Here is a tiny trained network, its code and every weight. The questions are about switching its units off for an input and a class, where a switched-off unit gives its printed mean instead of its output.

import numpy as np


def w(rows, s, z=0):
    codes = np.array(rows[::2]) - 128.0
    scale = np.full(codes.shape[1], s)
    scale[-1] = z or s
    return codes * scale


def norm(h):
    return h / np.sqrt((h * h).mean(-1, keepdims=True) + 1e-5)


def f(y):
    return np.maximum(y, 0)


def log_softmax(a):
    a = a - a.max(-1, keepdims=True)
    return a - np.log(np.exp(a).sum(-1, keepdims=True))


def net(x, mask):
    res = np.array(x, float).reshape(1, 2) / 4 @ E
    u = 0
    for l in range(3):
        y = f(norm(res) @ A[l][:, :-1].T + A[l][:, -1])
        res = res + np.where(mask[u : u + 5], y, B[l][:, -1]) @ B[l][:, :-1]
        u += 5
    return log_softmax(norm(res)[-1] @ U[:, :-1].T + U[:, -1])


A, B = {}, {}
E = w([
[252,42,39,71,128,244,193,120,171,210],'x0',
[187,167,119,80,137,27,55,153,59,253],'x1',
],0.0044)
A[0] = w([
[101,93,190,159,124,132,137,82,190,3,68],'0.n1',
[104,224,207,204,131,32,50,128,89,98,39],'0.n2',
[175,141,121,96,163,49,60,142,25,192,72],'0.n3',
[241,22,11,125,119,236,197,84,182,177,4],'0.n4',
[224,14,33,142,106,232,191,146,195,204,91],'0.n5',
],0.0035,0.003)
B[0] = w([
[223,203,115,176,188,180,172,124,187,157,186],'0.n1',
[151,31,195,45,155,144,70,116,65,123,219],'0.n2',
[36,148,58,184,81,107,120,116,122,141,217],'0.n3',
[218,1,83,58,122,122,144,160,85,94,241],'0.n4',
[145,45,100,90,115,162,194,103,96,83,255],'0.n5',
],0.0056,0.006)
A[1] = w([
[104,181,177,79,85,59,107,162,104,146,4],'1.n1',
[135,157,158,134,118,135,120,140,88,123,20],'1.n2',
[100,166,136,160,83,131,191,141,145,110,29],'1.n3',
[109,197,36,181,87,124,123,152,136,158,50],'1.n4',
[132,135,111,220,130,216,212,124,255,77,104],'1.n5',
],0.005,0.0018)
B[1] = w([
[128,38,65,122,147,253,230,124,106,147,202],'1.n1',
[155,117,126,150,157,165,82,142,125,136,143],'1.n2',
[149,154,108,105,157,206,152,138,122,165,143],'1.n3',
[159,145,95,137,78,112,46,146,217,107,162],'1.n4',
[34,217,90,198,181,21,207,133,21,252,255],'1.n5',
],0.0048,0.004)
A[2] = w([
[152,174,70,139,111,102,137,158,137,212,89],'2.n1',
[128,151,66,179,149,73,195,109,93,145,255],'2.n2',
[54,165,205,127,137,102,128,150,171,81,25],'2.n3',
[179,103,225,130,172,185,112,140,161,3,17],'2.n4',
[108,101,72,188,68,92,152,101,138,97,62],'2.n5',
],0.0052,0.00092)
B[2] = w([
[149,190,163,168,96,155,161,162,254,76,207],'2.n1',
[49,191,172,155,130,193,148,103,173,108,252],'2.n2',
[215,100,64,85,100,173,136,148,150,196,175],'2.n3',
[223,177,116,130,97,105,131,82,225,105,182],'2.n4',
[123,155,155,82,112,56,90,172,135,173,173],'2.n5',
],0.0056,0.004)
U = w([
[60,226,157,191,168,157,207,116,155,124,139],'0',
[111,125,152,145,116,111,109,164,122,107,2],'1',
[175,36,66,74,96,152,197,140,124,129,168],'2',
[34,75,170,99,130,70,36,126,4,146,128],'3',
[91,189,75,132,43,89,71,170,190,191,119],'4',
[224,160,212,114,153,114,65,81,169,67,116],'5',
],0.011,0.0067)

Each question gives the input, the list of numbers given to net, and the class t.
The units are the neurons (one row each of A and B). Each row of codes is followed by its name. A weight is (code - 128) times the scale printed after its matrix; where a second scale follows, it is the last column's (A, B and U).
mask holds one flag per neuron, layer by layer. A switched-off neuron (its flag False) gives its mean, the last column of its row in B, instead of its output. The means were averaged over made-up inputs and are rounded, as every weight is.
A unit's drop is (log p(t) with every unit on - log p(t) with that unit switched off) / (log p(t) with every unit on - log p(t) with every unit switched off).
The circuit of an input: a set's keep is (log p(t) with only the set's units on - log p(t) with every unit switched off) / (log p(t) with every unit on - log p(t) with every unit switched off). Starting from the 12 units with the biggest drops (on a tie, the unit counted first), units are removed one at a time, each time the one whose removal leaves the highest keep (on an exact tie, the one counted first), for as long as the keep stays at least 0.8.
units of the circuit, in order: the units of the circuit, biggest drop first
unit that matters most: the unit with the biggest drop
k most important neurons: the k neurons with the biggest drops, biggest first
top k neurons in layer l: the k neurons of layer l with the biggest drops, biggest first
drop when u is switched off: that unit's drop, to one decimal
input [-2,2], class 3: units of the circuit, in order -> [0.n2]
input [2,-7], class 0: 2 most important neurons -> [1.n5; 0.n2]
input [-5,0], class 5: units of the circuit, in order -> [1.n5; 2.n4]
input [1,-4], class 0: 2 most important neurons -> [1.n5; 0.n2]
input [-1,5], class 4: 3 most important neurons -> [0.n3; 0.n4; 0.n5]
input [-8,-5], class 5: 2 most important neurons -> [0.n2; 0.n3]
input [-1,-1], class 0: 2 most important neurons -> [0.n1; 0.n4]
input [-6,-4], class 5: 3 most important neurons -> [0.n2; 0.n3; 2.n4]
input [3,6], class 4: 2 most important neurons -> [0.n2; 0.n3]
input [2,4], class 4: top 2 neurons in layer 0 -> [0.n3; 0.n2]
input [-8,-3], class 5: drop when 0.n2 is switched off -> 0.1
input [-5,-2], class 5: drop when 0.n2 is switched off -> 0.6
input [0,2], class 4: drop when 0.n3 is switched off -> 0.3
input [1,-6], class 0: unit that matters most -> 1.n5
